Here is a tiny trained network, its code and every weight. The questions are about switching its units off for an input and a target symbol, where a switched-off unit gives its printed mean instead of its output.

import numpy as np


def w(rows, s, z=0):
    codes = np.array(rows[::2]) - 128.0
    scale = np.full(codes.shape[1], s)
    scale[-1] = z or s
    return codes * scale


def norm(h):
    return h / np.sqrt((h * h).mean(-1, keepdims=True) + 1e-5)


def f(y):
    return y / 2 * (1 + np.tanh(0.7978845608 * (y + 0.044715 * y**3)))


def softmax(a):
    e = np.exp(a - a.max(-1, keepdims=True))
    return e / e.sum(-1, keepdims=True)


def log_softmax(a):
    a = a - a.max(-1, keepdims=True)
    return a - np.log(np.exp(a).sum(-1, keepdims=True))


def net(x, mask):
    ids = ['ΓΔΘΛΞΦΩαβεζμ'.index(c) for c in x.split()]
    T = len(ids)
    res = E[ids] + P[:T]
    u = 0
    for l in range(3):
        q, k, v = (norm(res) @ M[l].T for M in (Q, K, V))
        z = softmax(np.where(np.tri(T) > 0, q @ k.T / 2**0.5, -1e9)) @ v
        res = res + np.where(mask[u], z, O[l][:, -1]) @ O[l][:, :-1]
        u += 1
        y = f(norm(res) @ A[l][:, :-1].T + A[l][:, -1])
        res = res + np.where(mask[u : u + 4], y, B[l][:, -1]) @ B[l][:, :-1]
        u += 4
    return log_softmax(norm(res)[-1] @ U[:, :-1].T + U[:, -1])


Q, K, V, O, A, B = {}, {}, {}, {}, {}, {}
E = w([
[251,125,142,123,89,137,171,107],'Γ',
[154,176,172,247,158,153,172,147],'Δ',
[158,181,152,188,127,171,140,79],'Θ',
[106,178,143,60,213,148,78,153],'Λ',
[176,134,176,187,137,80,142,157],'Ξ',
[251,98,151,127,88,44,154,38],'Φ',
[196,155,153,169,99,175,199,157],'Ω',
[169,161,135,185,133,133,156,135],'α',
[159,134,169,170,121,127,149,168],'β',
[147,175,159,186,136,117,129,92],'ε',
[166,148,170,155,115,192,188,160],'ζ',
[142,161,118,207,138,135,164,164],'μ',
],0.0028)
P = w([
[80,64,59,67,132,129,129,125],'0',
[133,180,160,251,46,201,100,140],'1',
[137,195,145,79,166,96,234,87],'2',
[175,78,153,152,58,111,26,251],'3',
[136,194,137,73,171,93,230,91],'4',
[157,69,153,180,119,158,86,226],'5',
[138,194,149,73,165,83,223,78],'6',
[146,70,137,205,151,167,119,197],'7',
[138,186,150,66,164,83,227,93],'8',
[139,66,114,210,170,181,149,189],'9',
[153,184,148,58,159,80,237,90],'10',
],0.0023)
Q[0] = w([
[129,254,179,65,149,104,171,138],'L0H1',
[59,98,85,200,95,190,74,167],'L0H1',
],0.0056)
K[0] = w([
[29,75,65,129,105,170,157,95],'L0H1',
[140,254,200,132,174,132,90,159],'L0H1',
],0.0055)
V[0] = w([
[112,87,141,109,144,156,135,253],'L0H1',
[168,99,146,205,50,124,190,114],'L0H1',
],0.0035)
O[0] = w([
[36,191,160,135,74,152,208,167,255],'L0H1',
[99,165,111,89,117,111,4,215,62],'L0H1',
],0.0033,0.00075)
A[0] = w([
[149,87,151,234,46,156,185,103,2],'L0N1',
[167,123,147,112,3,73,152,81,29],'L0N2',
[167,185,163,176,81,146,152,55,157],'L0N3',
[107,168,155,173,121,94,70,128,77],'L0N4',
],0.0044,0.0016)
B[0] = w([
[130,153,146,219,60,132,25,254,188],'L0N1',
[2,202,143,202,158,226,130,199,167],'L0N2',
[103,99,124,21,187,94,94,204,252],'L0N3',
[141,85,88,107,122,227,154,213,117],'L0N4',
],0.0032,0.0019)
Q[1] = w([
[105,70,136,148,102,181,1,159],'L1H1',
[45,212,101,97,108,146,127,209],'L1H1',
],0.0054)
K[1] = w([
[235,167,254,190,136,122,68,188],'L1H1',
[118,62,92,167,31,128,107,184],'L1H1',
],0.0075)
V[1] = w([
[164,107,144,168,34,89,22,224],'L1H1',
[146,101,255,103,205,202,149,209],'L1H1',
],0.002)
O[1] = w([
[218,187,107,116,3,58,92,153,105],'L1H1',
[156,235,127,214,132,126,167,39,247],'L1H1',
],0.0031,0.0013)
A[1] = w([
[121,183,147,4,217,171,194,42,22],'L1N1',
[107,243,151,146,134,219,177,144,17],'L1N2',
[193,171,144,53,73,129,222,177,255],'L1N3',
[246,87,70,103,74,71,7,151,169],'L1N4',
],0.0027,0.00074)
B[1] = w([
[130,72,141,252,56,120,134,178,251],'L1N1',
[109,86,141,109,124,129,79,58,183],'L1N2',
[83,141,100,156,195,105,66,64,208],'L1N3',
[78,159,200,196,122,174,194,98,195],'L1N4',
],0.0037,0.0027)
Q[2] = w([
[145,114,107,110,92,255,78,110],'L2H1',
[145,154,124,147,115,225,47,121],'L2H1',
],0.0097)
K[2] = w([
[239,254,244,207,174,107,64,158],'L2H1',
[220,193,214,174,153,186,110,176],'L2H1',
],0.0054)
V[2] = w([
[136,97,145,118,96,255,124,111],'L2H1',
[130,161,71,156,182,188,142,145],'L2H1',
],0.0047)
O[2] = w([
[112,142,60,185,96,170,51,138,248],'L2H1',
[201,196,186,115,110,254,142,125,187],'L2H1',
],0.0044,0.0011)
A[2] = w([
[123,170,69,160,82,166,66,254,103],'L2N1',
[250,107,128,155,102,152,2,116,169],'L2N2',
[92,191,183,85,142,98,168,182,54],'L2N3',
[214,37,96,89,180,71,201,73,6],'L2N4',
],0.0041,0.0022)
B[2] = w([
[115,130,254,108,78,106,55,168,226],'L2N1',
[161,68,88,113,74,75,218,143,251],'L2N2',
[161,86,52,125,63,179,87,136,151],'L2N3',
[140,158,160,99,81,201,13,111,116],'L2N4',
],0.0048,0.0026)
U = w([
[137,102,193,156,59,147,59,205,205],'Γ',
[207,230,153,151,85,120,195,101,123],'Δ',
[200,9,76,136,108,85,233,107,58],'Θ',
[89,82,177,200,206,200,189,83,201],'Λ',
[116,133,199,2,173,78,149,90,102],'Ξ',
[92,63,77,183,180,41,39,83,134],'Φ',
[140,198,34,104,140,171,70,111,184],'Ω',
[72,43,139,66,194,158,96,239,67],'α',
[9,167,56,107,78,92,198,118,65],'β',
[218,80,134,118,162,183,39,52,130],'ε',
[19,224,163,160,138,141,44,80,1],'ζ',
[148,95,43,77,131,191,152,185,133],'μ',
],0.0084,0.003)

Each question gives the input, a string of symbols that net reads in full, and the target symbol t.
The units are the heads (2 rows each of Q, K, V and O) and the neurons (one row each of A and B). Each row of codes is followed by its name. A weight is (code - 128) times the scale printed after its matrix; where a second scale follows, it is the last column's (O, A, B and U).
mask holds one flag per unit, layer by layer, with each layer's heads first. A switched-off unit (its flag False) gives its mean, the last column of its rows in O or B, instead of its output. The means were averaged over made-up inputs and are rounded, as every weight is.
A unit's drop is (log p(t) with every unit on - log p(t) with that unit switched off) / (log p(t) with every unit on - log p(t) with every unit switched off).
The circuit of an input: a set's keep is (log p(t) with only the set's units on - log p(t) with every unit switched off) / (log p(t) with every unit on - log p(t) with every unit switched off). Starting from the 12 units with the biggest drops (on a tie, the unit counted first), units are removed one at a time, each time the one whose removal leaves the highest keep (on an exact tie, the one counted first), for as long as the keep stays at least 0.8.
units of the circuit, in order: the units of the circuit, biggest drop first
most important unit: the unit with the biggest drop
k most important neurons: the k neurons with the biggest drops, biggest first
k most important neurons of layer l: the k neurons of layer l with the biggest drops, biggest first
input Λ Λ Φ Λ Θ Λ Λ β Φ, target Λ: most important unit => L0N2
input Φ Φ Ξ ε Γ, target Φ: units of the circuit, in order => [L2H1, L1H1, L1N3]
input Θ Λ ζ Ω Δ Ξ Γ, target Θ: units of the circuit, in order => [L0H1, L2N2]
input Γ Ξ Φ Φ Ξ Λ Γ, target Γ: 2 most important neurons of layer 0 => [L0N1, L0N3]
input ε Λ Γ, target ε: 2 most important neurons => [L2N4, L0N1]
input Λ Ω Λ Λ Ξ Φ Λ Λ, target Λ: units of the circuit, in order => [L0H1, L0N1]
input α Φ Λ Γ α, target α: 2 most important neurons => [L0N3, L0N1]
input β Λ Λ ε Ξ β Λ, target β: 3 most important neurons => [L2N3, L1N1, L2N1]
input ζ α β ζ Λ Λ Λ Γ Λ, target ζ: units of the circuit, in order => [L0N3, L2N2]
input μ Ξ Φ, target μ: 3 most important neurons => [L0N3, L2N3, L0N2]
input Γ Λ Φ Λ Γ Λ Φ Γ Ω, target Γ: units of the circuit, in order => [L2H1, L2N1, L0H1, L0N2]
input Γ Ξ Φ μ Λ Λ Λ, target Γ: units of the circuit, in order => [L1N1, L2N1, L2H1]
input Λ Φ Φ Ξ Γ Γ Φ Λ Λ Λ β, target Λ: 2 most important neurons of layer 2 => [L2N2, L2N1]
input Θ Φ Φ Γ ε α ζ Γ, target Δ: 4 most important neurons => [L1N4, L1N2, L1N1, L2N3]
input ζ α Γ, target ζ: most important unit => L0H1
input Ξ Λ Λ Φ Λ β ε, target Ξ: units of the circuit, in order => [L2H1, L0N3]
input α Θ α Θ Γ Λ Γ ε Λ, target α: 3 most important neurons of layer 0 => [L0N1, L0N3, L0N2]
input Φ Φ Λ Γ β ζ Γ Φ Λ Φ, target Λ: 2 most important neurons of layer 2 => [L2N2, L2N1]
input Γ Λ Λ Φ Λ ε Φ Γ ζ, target Γ: 4 most important neurons => [L0N1, L1N1, L2N1, L0N3]
input Θ Ξ Ξ Γ α Γ Φ α Φ Λ ε, target Θ: 3 most important neurons => [L2N2, L1N1, L0N1]
input μ Ξ Δ, target μ: 2 most important neurons of layer 0 => [L0N3, L0N2]
input Ξ ε Λ Λ Λ Γ Φ Λ Φ, target Ξ: 2 most important neurons of layer 2 => [L2N2, L2N4]
input Δ Φ Ξ Λ Γ Φ Λ Λ, target Θ: most important unit => L0N1
input Ξ Λ Φ, target Ξ: 2 most important neurons of layer 0 => [L0N1, L0N3]
